Here is a tiny trained network, its code and every weight. The questions are about switching its units off for an input and a class, where a switched-off unit gives its printed mean instead of its output.

import numpy as np


def w(rows, s, z=0):
    codes = np.array(rows[::2]) - 128.0
    scale = np.full(codes.shape[1], s)
    scale[-1] = z or s
    return codes * scale


def norm(h):
    return h / np.sqrt((h * h).mean(-1, keepdims=True) + 1e-5)


def f(y):
    return np.maximum(y, 0)


def log_softmax(a):
    a = a - a.max(-1, keepdims=True)
    return a - np.log(np.exp(a).sum(-1, keepdims=True))


def net(x, mask):
    res = np.array(x, float).reshape(1, 2) / 4 @ E
    u = 0
    for l in range(3):
        y = f(norm(res) @ A[l][:, :-1].T + A[l][:, -1])
        res = res + np.where(mask[u : u + 6], y, B[l][:, -1]) @ B[l][:, :-1]
        u += 6
    return log_softmax(norm(res)[-1] @ U[:, :-1].T + U[:, -1])


A, B = {}, {}
E = w([
[64,224,169,26,129,146,120,107,136],'x0',
[106,2,244,121,121,130,140,78,110],'x1',
],0.0006)
A[0] = w([
[152,236,77,137,122,159,114,175,126,3],'0.n1',
[143,241,48,108,126,116,144,186,111,21],'0.n2',
[184,131,7,217,125,106,110,207,164,28],'0.n3',
[38,192,181,7,103,149,79,86,166,60],'0.n4',
[163,81,176,166,151,130,125,125,98,94],'0.n5',
[189,235,14,128,124,117,112,204,146,45],'0.n6',
],0.0015,0.0016)
B[0] = w([
[46,245,76,216,147,129,88,37,219,187],'0.n1',
[45,252,20,240,78,165,34,98,239,211],'0.n2',
[208,43,206,2,130,194,162,222,32,224],'0.n3',
[177,87,156,32,210,38,233,142,34,243],'0.n4',
[94,170,122,95,75,136,57,112,166,189],'0.n5',
[32,195,81,245,122,131,44,25,183,247],'0.n6',
],0.0016)
A[1] = w([
[166,98,177,146,168,104,236,155,117,194],'1.n1',
[151,133,115,64,214,90,226,163,86,35],'1.n2',
[243,67,134,96,136,191,143,250,33,36],'1.n3',
[169,136,86,214,136,138,143,155,218,221],'1.n4',
[134,149,157,17,211,52,247,119,22,8],'1.n5',
[124,60,169,162,86,209,71,111,134,98],'1.n6',
],0.002,0.0017)
B[1] = w([
[97,248,67,112,139,133,110,131,124,251],'1.n1',
[115,94,170,217,106,83,104,73,107,188],'1.n2',
[144,91,220,1,141,225,181,232,218,204],'1.n3',
[51,178,161,103,103,119,96,60,120,246],'1.n4',
[101,18,201,102,15,184,16,122,72,250],'1.n5',
[167,144,125,177,187,124,202,139,107,220],'1.n6',
],0.0022,0.0019)
A[2] = w([
[97,231,11,147,148,49,79,104,198,96],'2.n1',
[158,41,160,64,38,110,42,131,56,4],'2.n2',
[111,164,129,137,138,54,163,101,191,123],'2.n3',
[207,70,162,6,115,153,191,223,203,9],'2.n4',
[132,73,150,144,137,67,163,98,128,80],'2.n5',
[157,100,132,253,201,67,171,60,129,27],'2.n6',
],0.0036,0.0016)
B[2] = w([
[48,243,58,225,81,239,54,112,199,254],'2.n1',
[38,95,196,67,89,55,48,81,38,224],'2.n2',
[152,77,126,181,114,171,95,146,86,162],'2.n3',
[152,109,200,59,211,252,149,197,215,196],'2.n4',
[152,167,80,187,133,112,117,184,90,165],'2.n5',
[161,126,174,235,210,50,181,200,27,208],'2.n6',
],0.0032,0.0039)
U = w([
[14,249,15,219,8,233,10,22,247,252],'0',
[237,27,241,17,234,251,238,247,249,239],'1',
[17,14,244,14,4,15,13,10,4,247],'2',
[238,34,20,18,56,23,234,24,219,4],'3',
[244,20,17,26,53,25,236,11,235,4],'4',
[247,23,19,27,45,11,236,14,242,4],'5',
[238,45,213,239,241,22,244,239,17,251],'6',
[243,21,3,41,47,12,231,21,229,4],'7',
],0.0041,0.0037)

Each question gives the input, the list of numbers given to net, and the class t.
The units are the neurons (one row each of A and B). Each row of codes is followed by its name. A weight is (code - 128) times the scale printed after its matrix; where a second scale follows, it is the last column's (A, B and U).
mask holds one flag per neuron, layer by layer. A switched-off neuron (its flag False) gives its mean, the last column of its row in B, instead of its output. The means were averaged over made-up inputs and are rounded, as every weight is.
A unit's drop is (log p(t) with every unit on - log p(t) with that unit switched off) / (log p(t) with every unit on - log p(t) with every unit switched off).
The circuit of an input: a set's keep is (log p(t) with only the set's units on - log p(t) with every unit switched off) / (log p(t) with every unit on - log p(t) with every unit switched off). Starting from the 12 units with the biggest drops (on a tie, the unit counted first), units are removed one at a time, each time the one whose removal leaves the highest keep (on an exact tie, the one counted first), for as long as the keep stays at least 0.8.
circuit, biggest first: the units of the circuit, biggest drop first
most important unit: the unit with the biggest drop
k most important neurons: the k neurons with the biggest drops, biggest first
drop of u: that unit's drop, to one decimal
input [1,7], class 6: circuit, biggest first	(1.n5 2.n1 2.n2)
input [-8,7], class 6: most important unit	0.n3
input [-1,4], class 6: 2 most important neurons	(0.n4 0.n3)
input [-3,2], class 6: 2 most important neurons	(0.n4 0.n3)
input [-5,5], class 6: 3 most important neurons	(0.n3 0.n4 1.n5)
input [-7,7], class 6: 2 most important neurons	(0.n3 1.n5)
input [0,7], class 6: 4 most important neurons	(0.n4 1.n5 0.n3 1.n3)
input [-6,5], class 6: 2 most important neurons	(0.n3 0.n4)
input [1,5], class 2: 4 most important neurons	(0.n2 0.n6 0.n1 1.n3)
input [-6,2], class 1: 2 most important neurons	(0.n6 1.n3)
input [-4,2], class 6: 2 most important neurons	(1.n5 1.n6)
input [-7,4], class 6: 2 most important neurons	(0.n3 0.n4)
input [-8,8], class 6: 2 most important neurons	(0.n3 1.n5)
input [-5,-2], class 1: most important neuron	(0.n3)
input [-6,-3], class 1: drop of 0.n3	1.4
input [-5,2], class 1: drop of 1.n3	0.9
input [-4,-2], class 1: drop of 0.n3	1.4
